Below is a small trained network, with its code and all its weights. Each question gives an input and a target symbol and asks what happens when units are switched off, that is, made to give their printed mean instead of their output.

import numpy as np


def w(rows, s, z=0):
    codes = np.array(rows[::2]) - 128.0
    scale = np.full(codes.shape[1], s)
    scale[-1] = z or s
    return codes * scale


def f(y):
    return y / 2 * (1 + np.tanh(0.7978845608 * (y + 0.044715 * y**3)))


def softmax(a):
    e = np.exp(a - a.max(-1, keepdims=True))
    return e / e.sum(-1, keepdims=True)


def log_softmax(a):
    a = a - a.max(-1, keepdims=True)
    return a - np.log(np.exp(a).sum(-1, keepdims=True))


def net(x, mask):
    ids = ['ΔΣαβγεξπτφ'.index(c) for c in x.split()]
    T = len(ids)
    res = E[ids] + P[:T]
    u = 0
    for l in range(3):
        r = res
        for j in range(3):
            rows = slice(2 * j, 2 * j + 2)
            q, k, v = (r @ M[l][rows].T for M in (Q, K, V))
            z = softmax(np.where(np.tri(T) > 0, q @ k.T / 2**0.5, -1e9)) @ v
            o = O[l][rows]
            res = res + np.where(mask[u + j], z, o[:, -1]) @ o[:, :-1]
        u += 3
        y = f(res @ A[l][:, :-1].T + A[l][:, -1])
        res = res + np.where(mask[u : u + 16], y, B[l][:, -1]) @ B[l][:, :-1]
        u += 16
    return log_softmax(res[-1] @ U[:, :-1].T + U[:, -1])


Q, K, V, O, A, B = {}, {}, {}, {}, {}, {}
E = w([
[142,28,92],'Δ',
[166,99,63],'Σ',
[209,191,65],'α',
[79,48,138],'β',
[64,179,195],'γ',
[188,255,111],'ε',
[102,172,154],'ξ',
[197,139,46],'π',
[164,35,69],'τ',
[107,58,112],'φ',
],0.01)
P = w([
[44,112,70],'0',
[254,112,126],'1',
[196,97,253],'2',
[73,96,93],'3',
[235,116,83],'4',
[177,122,236],'5',
[55,94,75],'6',
],0.0072)
Q[0] = w([
[164,88,2],'L0H0',
[204,209,95],'L0H0',
[58,129,170],'L0H1',
[125,56,79],'L0H1',
[166,137,66],'L0H2',
[200,77,157],'L0H2',
],0.0085)
K[0] = w([
[113,100,2],'L0H0',
[182,240,79],'L0H0',
[208,128,115],'L0H1',
[105,228,133],'L0H1',
[58,108,79],'L0H2',
[171,124,44],'L0H2',
],0.0086)
V[0] = w([
[95,135,3],'L0H0',
[208,124,119],'L0H0',
[128,128,128],'L0H1',
[217,65,212],'L0H1',
[172,115,139],'L0H2',
[164,185,147],'L0H2',
],0.006)
O[0] = w([
[77,127,2,172],'L0H0',
[204,137,98,255],'L0H0',
[128,128,128,128],'L0H1',
[177,120,254,91],'L0H1',
[155,107,170,177],'L0H2',
[154,180,158,71],'L0H2',
],0.0055,0.00051)
A[0] = w([
[80,44,73,125],'L0N0',
[177,75,198,253],'L0N1',
[183,212,165,95],'L0N2',
[158,119,172,139],'L0N3',
[59,204,103,208],'L0N4',
[254,138,104,59],'L0N5',
[48,51,94,115],'L0N6',
[147,145,70,140],'L0N7',
[107,185,188,8],'L0N8',
[157,167,83,94],'L0N9',
[143,171,222,120],'L0N10',
[198,172,111,30],'L0N11',
[19,182,204,51],'L0N12',
[162,92,143,160],'L0N13',
[173,196,140,83],'L0N14',
[17,89,164,155],'L0N15',
],0.0085,0.0029)
B[0] = w([
[111,13,99,210],'L0N0',
[211,152,125,252],'L0N1',
[96,66,74,182],'L0N2',
[170,117,128,159],'L0N3',
[68,201,133,178],'L0N4',
[139,44,241,207],'L0N5',
[86,1,138,198],'L0N6',
[114,96,62,174],'L0N7',
[140,59,107,134],'L0N8',
[93,88,81,150],'L0N9',
[188,106,91,201],'L0N10',
[92,41,163,146],'L0N11',
[93,6,138,177],'L0N12',
[177,118,144,163],'L0N13',
[77,78,109,152],'L0N14',
[93,53,230,199],'L0N15',
],0.0065,0.0037)
Q[1] = w([
[173,176,59],'L1H0',
[194,107,195],'L1H0',
[91,23,132],'L1H1',
[1,141,170],'L1H1',
[102,117,80],'L1H2',
[207,70,233],'L1H2',
],0.0072)
K[1] = w([
[163,61,2],'L1H0',
[230,201,170],'L1H0',
[18,164,60],'L1H1',
[38,61,199],'L1H1',
[99,142,151],'L1H2',
[196,41,140],'L1H2',
],0.006)
V[1] = w([
[245,206,162],'L1H0',
[136,69,252],'L1H0',
[240,183,169],'L1H1',
[87,126,236],'L1H1',
[67,166,202],'L1H2',
[222,68,193],'L1H2',
],0.0045)
O[1] = w([
[224,119,88,51],'L1H0',
[167,66,229,215],'L1H0',
[144,252,80,3],'L1H1',
[83,163,237,99],'L1H1',
[50,120,137,62],'L1H2',
[212,43,198,217],'L1H2',
],0.004,0.0041)
A[1] = w([
[103,111,172,28],'L1N0',
[96,214,101,72],'L1N1',
[156,99,210,98],'L1N2',
[140,140,165,112],'L1N3',
[53,123,173,89],'L1N4',
[142,96,65,193],'L1N5',
[174,105,148,62],'L1N6',
[85,121,171,78],'L1N7',
[138,251,154,174],'L1N8',
[81,90,141,2],'L1N9',
[114,219,133,83],'L1N10',
[67,113,197,6],'L1N11',
[132,218,149,152],'L1N12',
[170,124,81,89],'L1N13',
[137,73,125,172],'L1N14',
[69,183,142,72],'L1N15',
],0.012,0.0031)
B[1] = w([
[187,140,170,162],'L1N0',
[120,207,160,145],'L1N1',
[162,177,75,246],'L1N2',
[118,125,88,144],'L1N3',
[190,154,188,187],'L1N4',
[43,133,139,187],'L1N5',
[118,180,133,197],'L1N6',
[196,154,166,163],'L1N7',
[89,7,156,143],'L1N8',
[167,85,161,182],'L1N9',
[59,128,197,137],'L1N10',
[190,149,177,188],'L1N11',
[93,1,138,135],'L1N12',
[124,186,140,154],'L1N13',
[106,108,185,234],'L1N14',
[61,147,202,143],'L1N15',
],0.0083,0.011)
Q[2] = w([
[144,93,114],'L2H0',
[140,160,118],'L2H0',
[131,33,82],'L2H1',
[113,6,129],'L2H1',
[136,190,136],'L2H2',
[108,192,117],'L2H2',
],0.011)
K[2] = w([
[137,172,131],'L2H0',
[139,92,141],'L2H0',
[96,88,48],'L2H1',
[28,73,58],'L2H1',
[167,190,96],'L2H2',
[162,148,1],'L2H2',
],0.0072)
V[2] = w([
[93,165,76],'L2H0',
[128,70,125],'L2H0',
[94,2,97],'L2H1',
[43,96,149],'L2H1',
[175,114,175],'L2H2',
[132,32,95],'L2H2',
],0.0067)
O[2] = w([
[175,124,164,50],'L2H0',
[76,145,141,141],'L2H0',
[123,13,78,130],'L2H1',
[196,33,136,156],'L2H1',
[66,123,62,252],'L2H2',
[191,254,92,114],'L2H2',
],0.0052,0.015)
A[2] = w([
[10,113,101,50],'L2N0',
[175,140,195,80],'L2N1',
[152,159,122,195],'L2N2',
[108,87,145,209],'L2N3',
[29,89,63,175],'L2N4',
[161,146,35,106],'L2N5',
[122,112,180,189],'L2N6',
[198,143,182,72],'L2N7',
[144,143,218,99],'L2N8',
[57,142,104,139],'L2N9',
[155,163,2,113],'L2N10',
[55,112,88,235],'L2N11',
[150,223,109,111],'L2N12',
[145,159,148,173],'L2N13',
[177,62,192,79],'L2N14',
[146,181,104,249],'L2N15',
],0.0081,0.011)
B[2] = w([
[184,59,81,185],'L2N0',
[106,135,82,190],'L2N1',
[146,144,147,179],'L2N2',
[141,132,159,246],'L2N3',
[68,128,128,251],'L2N4',
[182,144,63,140],'L2N5',
[186,149,143,227],'L2N6',
[81,137,80,189],'L2N7',
[127,127,67,207],'L2N8',
[106,151,102,163],'L2N9',
[205,157,92,153],'L2N10',
[88,175,157,242],'L2N11',
[108,10,99,173],'L2N12',
[162,118,130,180],'L2N13',
[165,117,82,223],'L2N14',
[157,190,147,216],'L2N15',
],0.012,0.011)
U = w([
[130,107,187,154],'Δ',
[95,112,98,131],'Σ',
[93,178,139,141],'α',
[151,98,45,1],'β',
[159,168,101,177],'γ',
[99,132,207,172],'ε',
[149,167,245,192],'ξ',
[110,141,31,43],'π',
[124,92,119,119],'τ',
[156,99,173,83],'φ',
],0.012,0.0066)

Each question gives the input, a string of symbols that net reads in full, and the target symbol t.
The units are the heads (2 rows each of Q, K, V and O) and the neurons (one row each of A and B). Each row of codes is followed by its name. A weight is (code - 128) times the scale printed after its matrix; where a second scale follows, it is the last column's (O, A, B and U).
mask holds one flag per unit, layer by layer, with each layer's heads first. A switched-off unit (its flag False) gives its mean, the last column of its rows in O or B, instead of its output. The means were averaged over made-up inputs and are rounded, as every weight is.
A unit's drop is (log p(t) with every unit on - log p(t) with that unit switched off) / (log p(t) with every unit on - log p(t) with every unit switched off).
most important unit: the unit with the biggest drop
k most important neurons: the k neurons with the biggest drops, biggest first
k most important neurons of layer l: the k neurons of layer l with the biggest drops, biggest first
input γ φ α φ τ Δ, target γ: most important unit => L0N1
input Δ π π φ β, target γ: 2 most important neurons => [L0N6; L0N15]
input φ γ ε β α β, target ξ: 4 most important neurons => [L2N8; L2N14; L1N6; L2N0]
input γ τ γ τ, target τ: 3 most important neurons => [L2N0; L0N5; L0N6]
input γ ε Σ Σ γ, target Σ: 3 most important neurons of layer 1 => [L1N8; L1N4; L1N11]
input γ α γ α π, target Σ: 2 most important neurons of layer 0 => [L0N5; L0N15]
input β α ξ π ε, target π: 3 most important neurons => [L0N11; L0N6; L0N2]
input β α α β τ, target π: 2 most important neurons of layer 0 => [L0N15; L0N6]
input γ β ε π γ Σ ε, target ε: 3 most important neurons => [L1N1; L1N8; L1N12]
input β φ γ ξ ε, target π: 3 most important neurons of layer 1 => [L1N4; L1N11; L1N9]
input τ β ε ξ π Δ, target γ: 2 most important neurons of layer 1 => [L1N2; L1N5]
input α Σ γ τ Σ Σ, target ξ: 4 most important neurons => [L2N14; L2N8; L2N15; L2N0]
input τ β α φ γ, target β: 3 most important neurons of layer 0 => [L0N0; L0N6; L0N5]
input ε γ β γ β, target φ: most important unit => L2H1
input γ Δ γ β, target β: 2 most important neurons => [L2N14; L0N15]
input α α ε ε β α, target ξ: 4 most important neurons of layer 0 => [L0N2; L0N14; L0N11; L0N9]
input γ α γ ε α, target Σ: 4 most important neurons => [L0N5; L1N4; L1N11; L0N15]
input Σ ξ π γ ε τ, target γ: 2 most important neurons => [L0N1; L0N6]
input α τ α ε, target ε: 2 most important neurons of layer 1 => [L1N8; L1N12]
input γ α β, target γ: most important unit => L1N2
input ε β Σ β γ, target φ: 3 most important neurons of layer 0 => [L0N4; L0N0; L0N6]
input β β ε π ξ, target π: 4 most important neurons of layer 1 => [L1N8; L1N4; L1N11; L1N9]
input γ β α Δ φ, target Σ: 2 most important neurons of layer 2 => [L2N0; L2N4]
input τ Σ β γ, target γ: 2 most important neurons of layer 0 => [L0N15; L0N12]
input β π γ ε π, target π: 3 most important neurons of layer 0 => [L0N6; L0N15; L0N0]
input φ α γ β, target β: 3 most important neurons => [L2N14; L2N8; L0N15]
input ε α α γ α, target φ: 2 most important neurons => [L0N5; L0N11]
input φ γ τ, target γ: most important unit => L1N2
input ξ ε γ γ φ, target ε: 2 most important neurons of layer 1 => [L1N2; L1N4]
input ξ γ α ε γ, target ε: 2 most important neurons of layer 0 => [L0N15; L0N2]
